Here is a tiny trained network, its code and every weight. The questions are about switching its units off for an input and a target symbol, where a switched-off unit gives its printed mean instead of its output.

import numpy as np


def w(rows, s, z=0):
    codes = np.array(rows[::2]) - 128.0
    scale = np.full(codes.shape[1], s)
    scale[-1] = z or s
    return codes * scale


def f(y):
    return np.maximum(y, 0)


def softmax(a):
    e = np.exp(a - a.max(-1, keepdims=True))
    return e / e.sum(-1, keepdims=True)


def log_softmax(a):
    a = a - a.max(-1, keepdims=True)
    return a - np.log(np.exp(a).sum(-1, keepdims=True))


def net(x, mask):
    ids = ['ΓΠΩαβεζηθλψ'.index(c) for c in x.split()]
    T = len(ids)
    res = E[ids] + P[:T]
    u = 0
    for l in range(3):
        r = res
        for j in range(2):
            rows = slice(4 * j, 4 * j + 4)
            q, k, v = (r @ M[l][rows].T for M in (Q, K, V))
            z = softmax(np.where(np.tri(T) > 0, q @ k.T / 4**0.5, -1e9)) @ v
            o = O[l][rows]
            res = res + np.where(mask[u + j], z, o[:, -1]) @ o[:, :-1]
        u += 2
        y = f(res @ A[l][:, :-1].T + A[l][:, -1])
        res = res + np.where(mask[u : u + 8], y, B[l][:, -1]) @ B[l][:, :-1]
        u += 8
    return log_softmax(res[-1] @ U[:, :-1].T + U[:, -1])


Q, K, V, O, A, B = {}, {}, {}, {}, {}, {}
E = w([
[103,233,175,88,70],'Γ',
[252,98,167,130,209],'Π',
[191,171,134,131,56],'Ω',
[154,185,122,161,203],'α',
[196,90,112,62,79],'β',
[30,80,89,129,114],'ε',
[113,98,215,95,200],'ζ',
[83,151,85,112,57],'η',
[193,174,218,144,73],'θ',
[137,101,65,35,73],'λ',
[145,154,178,50,81],'ψ',
],0.017)
P = w([
[105,253,223,120,27],'0',
[101,210,184,136,80],'1',
[90,188,176,134,115],'2',
[83,162,161,135,143],'3',
[94,153,171,148,166],'4',
[83,139,141,118,188],'5',
[84,135,168,141,192],'6',
[95,126,135,102,215],'7',
[86,128,143,114,225],'8',
[86,117,131,117,229],'9',
],0.0046)
Q[0] = w([
[129,112,108,194,91],'L0H0',
[138,122,119,153,107],'L0H0',
[82,105,131,172,176],'L0H0',
[128,139,137,92,138],'L0H0',
[209,179,129,80,215],'L0H1',
[99,9,132,188,54],'L0H1',
[231,82,147,174,95],'L0H1',
[104,131,121,120,131],'L0H1',
],0.011)
K[0] = w([
[140,136,69,146,112],'L0H0',
[149,137,116,113,122],'L0H0',
[111,112,115,168,124],'L0H0',
[119,128,148,117,138],'L0H0',
[215,140,158,121,248],'L0H1',
[100,104,136,114,66],'L0H1',
[166,144,64,66,97],'L0H1',
[116,122,133,145,125],'L0H1',
],0.012)
V[0] = w([
[184,150,57,122,36],'L0H0',
[207,171,37,137,1],'L0H0',
[102,115,162,133,162],'L0H0',
[109,121,168,138,173],'L0H0',
[108,108,120,72,135],'L0H1',
[145,123,129,135,120],'L0H1',
[91,95,139,48,123],'L0H1',
[86,151,142,127,149],'L0H1',
],0.0039)
O[0] = w([
[143,187,180,131,46,219],'L0H0',
[148,198,207,145,2,248],'L0H0',
[126,98,97,122,163,93],'L0H0',
[122,80,98,127,179,87],'L0H0',
[123,120,152,176,136,159],'L0H1',
[128,122,137,122,126,134],'L0H1',
[128,96,155,206,145,204],'L0H1',
[138,125,89,144,130,124],'L0H1',
],0.0039,0.0013)
A[0] = w([
[33,49,171,134,240,175],'L0N0',
[53,162,100,40,202,6],'L0N1',
[27,35,190,151,8,83],'L0N2',
[164,118,19,219,95,100],'L0N3',
[175,90,4,153,90,125],'L0N4',
[221,246,157,108,136,59],'L0N5',
[242,181,126,7,126,159],'L0N6',
[180,129,35,217,254,111],'L0N7',
],0.0059,0.0017)
B[0] = w([
[134,184,201,123,212,168],'L0N0',
[147,133,168,213,126,152],'L0N1',
[74,68,94,109,195,170],'L0N2',
[105,118,181,162,134,131],'L0N3',
[92,139,199,155,100,147],'L0N4',
[110,114,80,165,165,211],'L0N5',
[41,79,217,254,112,255],'L0N6',
[55,113,128,235,158,151],'L0N7',
],0.009,0.0069)
Q[1] = w([
[135,135,149,55,93],'L1H0',
[36,132,202,168,106],'L1H0',
[243,88,4,112,177],'L1H0',
[53,113,177,144,66],'L1H0',
[123,144,116,148,141],'L1H1',
[160,148,130,90,88],'L1H1',
[95,121,154,93,134],'L1H1',
[125,148,162,89,100],'L1H1',
],0.019)
K[1] = w([
[130,175,172,48,97],'L1H0',
[126,131,139,114,227],'L1H0',
[113,93,108,179,3],'L1H0',
[83,145,201,114,183],'L1H0',
[156,142,128,153,136],'L1H1',
[135,124,115,112,81],'L1H1',
[106,146,141,100,126],'L1H1',
[98,146,158,117,77],'L1H1',
],0.02)
V[1] = w([
[190,193,193,1,90],'L1H0',
[155,140,143,136,115],'L1H0',
[116,110,113,163,138],'L1H0',
[166,145,161,119,99],'L1H0',
[92,96,98,159,113],'L1H1',
[167,155,163,91,143],'L1H1',
[92,109,90,166,114],'L1H1',
[128,137,126,126,131],'L1H1',
],0.0098)
O[1] = w([
[16,146,206,255,54,10],'L1H0',
[104,109,134,154,156,119],'L1H0',
[157,119,108,96,160,160],'L1H0',
[72,106,158,195,137,100],'L1H0',
[89,146,152,152,91,142],'L1H1',
[168,114,106,103,165,113],'L1H1',
[88,136,143,151,102,138],'L1H1',
[136,123,121,125,137,125],'L1H1',
],0.0066,0.011)
A[1] = w([
[97,173,113,61,110,92],'L1N0',
[119,179,150,152,181,146],'L1N1',
[137,118,176,48,34,95],'L1N2',
[218,132,80,111,47,47],'L1N3',
[36,137,2,222,129,198],'L1N4',
[221,199,162,85,76,6],'L1N5',
[122,57,115,86,185,128],'L1N6',
[2,167,110,127,183,174],'L1N7',
],0.0086,0.0027)
B[1] = w([
[201,95,198,150,132,166],'L1N0',
[131,182,104,164,132,187],'L1N1',
[116,92,51,140,217,202],'L1N2',
[52,153,207,116,162,175],'L1N3',
[178,167,80,11,22,167],'L1N4',
[116,54,93,35,155,173],'L1N5',
[197,213,189,134,156,255],'L1N6',
[131,187,96,2,137,201],'L1N7',
],0.0089,0.0077)
Q[2] = w([
[165,153,59,158,114],'L2H0',
[85,188,128,129,94],'L2H0',
[136,147,164,22,181],'L2H0',
[252,139,228,89,86],'L2H0',
[225,132,121,120,170],'L2H1',
[157,177,116,188,203],'L2H1',
[249,155,171,118,162],'L2H1',
[171,73,204,5,41],'L2H1',
],0.015)
K[2] = w([
[160,145,94,130,69],'L2H0',
[87,150,163,127,51],'L2H0',
[110,189,143,79,248],'L2H0',
[233,194,163,137,169],'L2H0',
[151,226,208,92,166],'L2H1',
[156,212,187,189,75],'L2H1',
[139,173,248,64,158],'L2H1',
[84,47,142,15,228],'L2H1',
],0.015)
V[2] = w([
[45,187,68,112,167],'L2H0',
[167,90,173,109,108],'L2H0',
[124,63,254,6,126],'L2H0',
[184,106,144,181,99],'L2H0',
[153,164,161,124,119],'L2H1',
[127,114,109,118,151],'L2H1',
[112,153,96,167,140],'L2H1',
[131,58,170,71,101],'L2H1',
],0.0072)
O[2] = w([
[37,130,57,149,156,169],'L2H0',
[161,130,181,112,121,132],'L2H0',
[97,144,255,93,132,253],'L2H0',
[198,120,160,129,111,54],'L2H0',
[136,99,124,163,159,231],'L2H1',
[133,143,111,134,133,167],'L2H1',
[150,128,162,114,132,40],'L2H1',
[77,144,79,126,85,159],'L2H1',
],0.0071,0.0047)
A[2] = w([
[180,125,105,75,69,118],'L2N0',
[69,118,139,164,84,175],'L2N1',
[113,35,154,214,136,60],'L2N2',
[136,246,149,183,83,2],'L2N3',
[156,132,92,99,186,25],'L2N4',
[112,14,121,116,47,164],'L2N5',
[170,97,83,84,81,212],'L2N6',
[129,88,120,151,211,113],'L2N7',
],0.013,0.0036)
B[2] = w([
[167,178,182,156,166,173],'L2N0',
[172,151,221,130,89,187],'L2N1',
[9,108,99,127,231,147],'L2N2',
[34,122,24,213,94,171],'L2N3',
[84,21,123,147,80,254],'L2N4',
[211,25,68,88,87,162],'L2N5',
[182,169,91,177,151,174],'L2N6',
[141,221,119,109,125,222],'L2N7',
],0.014,0.015)
U = w([
[110,204,90,104,107,94],'Γ',
[204,165,148,166,181,229],'Π',
[156,162,111,172,97,122],'Ω',
[148,155,26,114,172,170],'α',
[129,69,135,157,140,41],'β',
[103,176,104,18,154,190],'ε',
[120,230,112,130,213,98],'ζ',
[172,254,82,59,109,3],'η',
[109,137,125,188,178,78],'θ',
[171,154,110,71,46,34],'λ',
[122,181,202,146,96,151],'ψ',
],0.0078,0.0034)

Each question gives the input, a string of symbols that net reads in full, and the target symbol t.
The units are the heads (4 rows each of Q, K, V and O) and the neurons (one row each of A and B). Each row of codes is followed by its name. A weight is (code - 128) times the scale printed after its matrix; where a second scale follows, it is the last column's (O, A, B and U).
mask holds one flag per unit, layer by layer, with each layer's heads first. A switched-off unit (its flag False) gives its mean, the last column of its rows in O or B, instead of its output. The means were averaged over made-up inputs and are rounded, as every weight is.
A unit's drop is (log p(t) with every unit on - log p(t) with that unit switched off) / (log p(t) with every unit on - log p(t) with every unit switched off).
The circuit of an input: a set's keep is (log p(t) with only the set's units on - log p(t) with every unit switched off) / (log p(t) with every unit on - log p(t) with every unit switched off). Starting from the 12 units with the biggest drops (on a tie, the unit counted first), units are removed one at a time, each time the one whose removal leaves the highest keep (on an exact tie, the one counted first), for as long as the keep stays at least 0.8.
circuit, biggest first: the units of the circuit, biggest drop first
k most important neurons: the k neurons with the biggest drops, biggest first
which heads matter: for each layer, one digit per head in row order, 1 if its drop is at least 0.15 and else 0, layers parted by /
input ψ ψ Ω Π ζ θ η β α, target α: circuit, biggest first : L2N4, L2N7, L0N7, L1H0
input Π λ ε ψ ψ λ θ β, target ε: 4 most important neurons : L0N0, L0N2, L1N7, L0N6
input λ ψ Γ λ α β, target α: 3 most important neurons : L0N6, L2N4, L2N6
input η ε ζ Γ β ψ Γ Ω, target Ω: 2 most important neurons : L0N6, L0N0
input ψ Γ ψ Ω λ Π η θ, target Π: circuit, biggest first : L2H0, L2N0, L1H0, L0N7
input β ψ θ α Π ψ λ, target Π: most important neuron : L2N0
input ψ Γ ψ θ Π θ η, target Π: which heads matter : 00 / 00 / 10
input ε λ ε β η, target ε: circuit, biggest first : L2H0, L1N3, L1H0
input ψ ζ η, target η: circuit, biggest first : L1N4, L2N4
input Π λ α θ α Π ψ λ, target Π: 3 most important neurons : L1N6, L2N0, L2N6
input Γ Ω Γ, target Γ: circuit, biggest first : L1H0, L2N3, L1N7
input ψ η ψ θ ψ, target ψ: circuit, biggest first : L1H0, L2N1
input ψ ε α Ω η Ω ε Γ ψ θ, target ε: circuit, biggest first : L0N0, L0N2, L1H0, L1N5
input Π Γ ε λ Ω λ, target ε: circuit, biggest first : L0N0, L0N2, L1H0, L1N3
input ψ β Γ β α ψ Γ λ λ, target α: 2 most important neurons : L0N6, L2N4
input β ε β λ α, target α: 3 most important neurons : L2N4, L2N7, L0N7
input ψ λ ψ β ε ψ ψ ψ Ω ψ, target ε: 2 most important neurons : L0N2, L0N0
input Ω λ λ, target λ: 2 most important neurons : L2N5, L1N6
input θ Γ Γ ψ Π ζ λ η, target η: 4 most important neurons : L0N6, L1N4, L0N0, L2N4
input α Ω β ε ε ψ ζ Π ψ ψ, target ψ: 3 most important neurons : L0N6, L0N0, L0N5
input λ ψ ζ α ψ λ, target λ: 2 most important neurons : L0N6, L1N6
input α ψ α ψ, target α: 2 most important neurons : L0N6, L2N4
input β θ θ ψ θ Π λ ε Ω, target ε: 2 most important neurons : L0N0, L0N2
input ψ ψ Ω ζ θ Π η β, target β: 3 most important neurons : L0N6, L0N0, L0N5
input ε ψ ζ η λ Π θ ψ ζ β, target ζ: which heads matter : 10 / 01 / 01
input Γ ε Ω λ Π Ω, target Π: circuit, biggest first : L2H0, L1H0, L2N0, L0N7
input ε β ψ α Ω ε ζ λ ε θ, target θ: which heads matter : 10 / 10 / 00
input λ λ ε Γ ε, target ε: which heads matter : 00 / 00 / 10
input ψ ζ ψ β β ε ζ ψ Ω θ, target ζ: which heads matter : 10 / 10 / 01
